[[126  98 130 106 132 113]
 [110 139 126 113 140 110]] → 113

[[101 139 141 136 130 144 109]
 [101 139 141 136 117 144 109]] → 109

[[108 121 149 131 123 123 135]
 [116 143 145 124 118 121 117]] → 135

[[136 138 115 111 105]
 [128 137 104 145 124]] → 105

[[130 130 130 130 125 123]
 [117 114 119 102 139 156]] → 123

[[124 124 152 120]
 [143 119 122 123]] → 120

[[105 128 110 119 147 114]
 [117 104 134 146 122 134]] → 114
---
[[107 107 150 129 110]
 [140 139 108 146 139]
 [115 115 155 127 118]]
110

[[121 125 125 125 111 132 139]
 [131 133 120 127 113 121 122]
 [140 103 137 120 124 124 138]]
139

[[151 124 146 120]
 [109 131 114 110]
 [117 149 104 116]]
120

[[146 129 127 132 139]
 [133 123 104 125 125]
 [116 116 135 116 125]]
139

[[129 115 112 133 128 118 125]
 [133 141 155 129 130 139 134]
 [136 120 108 129 131 129 132]]
125

[[122 141 144 124 146]
 [138 137 123 107 149]
 [108 137 127 132 154]]
146

[[131 129 138 152]
 [128 125 133 156]
 [136 133 153 134]]
152

[[141 138 113 108]
 [146 119 133 132]
 [131 133 138 106]]
108
---
[136 104 107 106 140]	107

[130 107 117 139 121 117]	121

[154 109 128 132]	128

[120 157 135 118 122]	122

[141 140 142 136 130 157 135]	141

[122 120 131 100 129 124 123]	124

[[139 106 120 107 123]
 [130 126 127 129 109]]	129
---
[[125 142 112 145 123 135 125]
 [115 124 155 129 138 124 115]
 [117 129 128 102 109 114 117]]	109

[[126 125 128 153 157 147]
 [122 145 150 154 157 150]
 [121 152 149 154 157 151]]	154

[[105 106 119 109 125]
 [112 109 130 141 142]
 [129 148 105 133 137]]	105

[[144 134 114 113 138 113 111]
 [144 137 122 124 146 116 100]
 [144 134 133 123 125 128 138]]	125

[[154 120 140 116]
 [147 123 133 119]
 [143 123 136 121]]	123

[[127  99 111 121 129 127 120]
 [123 122 121 125 138 129 106]
 [125 110 116 123 133 128 113]]	133

[[128 133 131 133 122 131 126]
 [130 131 128 130 121 132 126]
 [135 136 121 127 103 144 119]]	103

[[106 106 105 126 107 105]
 [133 150 152 126 128 151]
 [123 104 104 123 125 106]]	123

[[127 126 112 117 133]
 [137 140 153 145 124]
 [136 139 128 114 142]]	128
---
array([[140, 130, 150, 104, 121, 116, 109],
       [141, 132, 138,  99, 123, 117, 130],
       [144, 130, 119, 141, 121, 123, 143]])
121

array([[107, 121, 129, 113],
       [146, 146, 119, 149],
       [114, 108, 138, 106]])
108

array([[130, 124, 137, 151, 125, 124, 117],
       [145, 123, 134, 128, 151, 115, 107],
       [118, 146, 110, 132, 114, 116, 103]])
114

array([[148, 107, 139, 119, 114, 149],
       [144, 120, 119, 141, 129, 114],
       [144, 120, 125, 135, 126, 126]])
135

array([[115, 134, 139, 138, 134, 144],
       [122, 102, 132, 117, 124, 124],
       [121, 137, 112, 120, 137, 153]])
120

array([[134, 113, 116, 140, 116, 125],
       [137, 103, 130, 132, 110, 113],
       [124, 123, 117, 116, 118, 118]])
116
---
[[151 102 157 114]
 [149 102 151 104]] gives 104

[[115 132 143 144 101 154 107]
 [137 142 104 105 129 114 147]
 [147 115 129 119 117 103 127]] gives 147

[[132 142 109 107 127 106 118]
 [148 113 104 125 123 144 120]
 [125 126 103 115 148 123 106]] gives 120

[[114 106 125 131 137]
 [136 119 128 122 142]] gives 142

[[139 128 112 111 143 146 110]
 [148 136 144 118 148 133 133]
 [131 153 115 137 143 148 110]] gives 133

[[145 115 132 121 145 151 139]
 [123 121 143 127 152 136 115]] gives 115

[[133 123 140 143]
 [131 114 134 105]] gives 105

[[123 128 128 126 140 137 129]
 [126 128 128 120 152 133 126]
 [121 133 131 124 144 124 128]] gives 126

[[102 129 129 114]
 [109 108 123 123]
 [122 145 144 106]] gives 123

[[114 134 117 145 130 135]
 [119 127 131 158 149 141]
 [117 123 144 118 153 125]] gives 141
---
116	110	117	136	99	120	127
112	112	109	108	151	118	109
121	102	117	109	146	123	115
-> 121

136	103	116	143
132	150	118	149
107	145	148	132
-> 107

154	120	142	131	154
142	137	139	137	145
125	130	116	110	125
-> 125

147	127	127	120
144	118	128	113
114	140	124	104
-> 114

128	110	101	134
128	109	100	134
130	146	147	121
-> 130

148	105	127	116	128	122	126
134	132	130	116	130	155	130
144	120	132	128	141	136	132
-> 144

130	115	114	120	130	136	105
127	128	130	128	127	126	132
109	124	127	125	121	109	123
-> 109

117	116	130	139	128
140	127	107	138	120
128	133	127	115	137
-> 128

122	122	149	132
118	118	121	129
122	122	119	129
-> 122

134	117	131	126
140	126	107	151
139	117	127	129
-> 139
---
[127 132 136 105 128] ans = 132
[140 138 125 137 111 101 139] ans = 138
[111 102 108 132] ans = 102
[105 125 122 129] ans = 125
[141 139 133 153] ans = 139
[130 126 140 150 123 134] ans = 126
[145 103 150 143 142 123] ans = 103
[118 119 151 111 123 100] ans = 119
[158 127 127 154] ans = 127
[129 145 150 129 148] ans = 145
---
[[113 131 139 138 120 138 102]
 [132 129 120 115 122 109 123]
 [136 126 113 108 136 101 135]]
132

[[131 103 144 144 126 126]
 [107 137 118 120 108 126]
 [100 127 117 133 101 122]]
107

[[131 127 147 140 121]
 [109 101 114 109 135]
 [113 110 125 118 139]]
109

[[133 141 134 130]
 [148 157 135 133]
 [130 127 126 129]]
148

[[127 115 136 133 155 130]
 [133 135 139 147 116 137]
 [130 125 139 125 150 151]]
133

[[132 125 129 141 133 126]
 [136 138 115 133 117 129]
 [136 118  98 121 129 140]]
136

[[130 128 128 127 136 138]
 [126 123 124 124 136 152]
 [125 131 127 126 133 128]]
126
---
[[128 125 120 127]
 [128 117 105 128]
 [128 120 105 127]] ⇒ 105

[[122 116 127 124 128 111 126]
 [134 128 130 141 131 125 137]
 [105 137 130 138 105 132 122]] ⇒ 132

[[127 149 107 148 144 125 128]
 [123 147 105 143 148 134 126]
 [124 132 127 143 120  99 148]] ⇒ 99

[[123 110 136 122 148 108]
 [125 122 132 124 132 125]
 [139 111 138 130 152 121]] ⇒ 152

[[134 120 125 130]
 [131 154 142 119]
 [131 121 125 130]] ⇒ 125

[[147 133 113 141 125]
 [149 116 107 100 103]
 [128 109 132 124 115]] ⇒ 124

[[133 134 118 141]
 [138 136 109 138]
 [106 107 152 108]] ⇒ 152

[[123 137 151 141 134 119]
 [133 125 129 125 124 135]
 [147 104 104 109 118 156]] ⇒ 118
---
121  150  132  137 value 132

118  136  105  133  111  123 value 123

138  123  123  124  135
155  113  113  124  128
value 135

122  126  152  116 value 122

128  129  135  151  134 value 134

156  127  131  109  147  117  123 value 131

122  135  141  142
129  151  146  138
value 142

128  106  125  147  141 value 128

118  121  105  142  125 value 121
